Below is a small trained network, with its code and all its weights. Each question gives an input and a class and asks what happens when units are switched off, that is, made to give their printed mean instead of their output.

import numpy as np


def w(rows, s, z=0):
    codes = np.array(rows[::2]) - 128.0
    scale = np.full(codes.shape[1], s)
    scale[-1] = z or s
    return codes * scale


def f(y):
    return y / 2 * (1 + np.tanh(0.7978845608 * (y + 0.044715 * y**3)))


def log_softmax(a):
    a = a - a.max(-1, keepdims=True)
    return a - np.log(np.exp(a).sum(-1, keepdims=True))


def net(x, mask):
    res = np.array(x, float).reshape(1, 8) / 4 @ E
    y = f(res @ A[0][:, :-1].T + A[0][:, -1])
    res = res + np.where(mask, y, B[0][:, -1]) @ B[0][:, :-1]
    return log_softmax(res[-1] @ U[:, :-1].T + U[:, -1])


A, B = {}, {}
E = w([
[128,84,161,109,72,134,30,165,239,69,177,211],'x0',
[122,81,95,78,131,101,72,133,176,190,140,127],'x1',
[40,196,78,97,62,120,122,194,126,127,77,120],'x2',
[223,159,60,86,150,66,140,176,119,116,185,141],'x3',
[156,224,224,70,104,138,116,92,185,115,168,214],'x4',
[130,184,61,164,144,59,153,143,137,112,172,92],'x5',
[182,209,137,130,114,103,117,194,146,67,136,209],'x6',
[188,222,101,254,181,93,161,36,158,134,155,137],'x7',
],0.0082)
A[0] = w([
[62,77,65,73,113,105,131,119,84,141,64,70,225],'N1',
[201,208,152,123,95,102,99,171,108,71,166,128,253],'N2',
[171,178,103,114,74,90,139,245,134,126,141,199,176],'N3',
[125,142,149,43,98,190,3,132,231,109,152,188,204],'N4',
[190,112,108,205,198,147,176,58,128,70,98,99,195],'N5',
[107,132,118,122,160,143,66,84,175,170,125,148,141],'N6',
[113,52,152,184,17,149,110,43,184,164,129,186,201],'N7',
[109,98,77,155,131,97,209,122,80,109,54,64,218],'N8',
[99,76,104,99,141,158,141,162,132,211,28,91,245],'N9',
[172,183,152,214,241,144,181,73,137,110,107,162,207],'N10',
],0.0076,0.0023)
B[0] = w([
[124,87,60,150,125,179,123,151,5,144,109,83,216],'N1',
[115,254,112,117,148,184,207,190,231,28,121,195,218],'N2',
[115,152,114,25,111,233,148,133,122,120,143,151,226],'N3',
[132,92,124,132,87,184,118,85,149,109,167,154,251],'N4',
[205,134,179,114,152,89,129,164,127,159,126,115,223],'N5',
[116,178,190,149,107,196,97,125,90,187,134,167,152],'N6',
[174,109,164,182,59,128,77,73,83,111,141,161,188],'N7',
[113,119,147,111,153,114,172,130,36,135,106,115,224],'N8',
[113,122,56,190,130,153,165,112,67,190,97,113,206],'N9',
[191,185,152,176,126,71,175,147,222,146,92,71,242],'N10',
],0.0095,0.012)
U = w([
[90,75,156,185,114,143,32,49,117,129,158,143,158],'0',
[181,141,208,146,227,72,192,111,149,174,102,75,118],'1',
[73,58,2,147,155,154,131,126,27,217,116,40,254],'2',
[79,148,77,18,184,165,198,134,167,102,162,150,61],'3',
],0.0089,0.00071)

Each question gives the input, the list of numbers given to net, and the class t.
The units are the neurons (one row each of A and B). Each row of codes is followed by its name. A weight is (code - 128) times the scale printed after its matrix; where a second scale follows, it is the last column's (A, B and U).
mask holds one flag per neuron, in row order. A switched-off neuron (its flag False) gives its mean, the last column of its row in B, instead of its output. The means were averaged over made-up inputs and are rounded, as every weight is.
A unit's drop is (log p(t) with every unit on - log p(t) with that unit switched off) / (log p(t) with every unit on - log p(t) with every unit switched off).
The circuit of an input: a set's keep is (log p(t) with only the set's units on - log p(t) with every unit switched off) / (log p(t) with every unit on - log p(t) with every unit switched off). Starting from all 10 units, units are removed one at a time, each time the one whose removal leaves the highest keep (on an exact tie, the one counted first), for as long as the keep stays at least 0.8.
circuit, biggest first: the units of the circuit, biggest drop first
most important unit: the unit with the biggest drop
k most important neurons: the k neurons with the biggest drops, biggest first
drop when u is switched off: that unit's drop, to one decimal
input [8,8,2,4,-3,-7,-5,-1], class 0: 2 most important neurons -> N7; N4
input [5,8,-2,-4,-2,5,6,1], class 0: circuit, biggest first -> N7; N4
input [7,4,7,-4,-3,2,1,-5], class 2: most important unit -> N1
input [-8,-8,-6,0,0,1,-8,-2], class 1: 4 most important neurons -> N5; N10; N3; N4
input [7,-8,0,-2,-6,-6,0,7], class 1: 3 most important neurons -> N10; N5; N4
input [-6,7,-2,-1,2,-3,7,-8], class 2: 2 most important neurons -> N2; N9
input [-4,-4,-5,-1,-4,-4,-3,1], class 1: 2 most important neurons -> N5; N10
input [1,-5,6,1,4,5,-4,-8], class 2: 2 most important neurons -> N1; N2
input [5,4,2,-5,7,2,4,4], class 0: 3 most important neurons -> N7; N4; N6
input [-2,4,3,7,5,-8,-8,3], class 2: 2 most important neurons -> N2; N10
input [6,-2,-4,-8,4,8,4,-4], class 0: 2 most important neurons -> N7; N4
input [3,6,-3,-6,-7,1,5,4], class 0: drop when N2 is switched off -> 0.2
input [-2,4,-5,-2,5,6,0,-3], class 0: drop when N3 is switched off -> 0.6
input [3,8,0,-2,-1,0,6,-4], class 0: drop when N4 is switched off -> 0.4
input [0,-1,3,7,-4,-8,-1,6], class 1: most important neuron -> N1
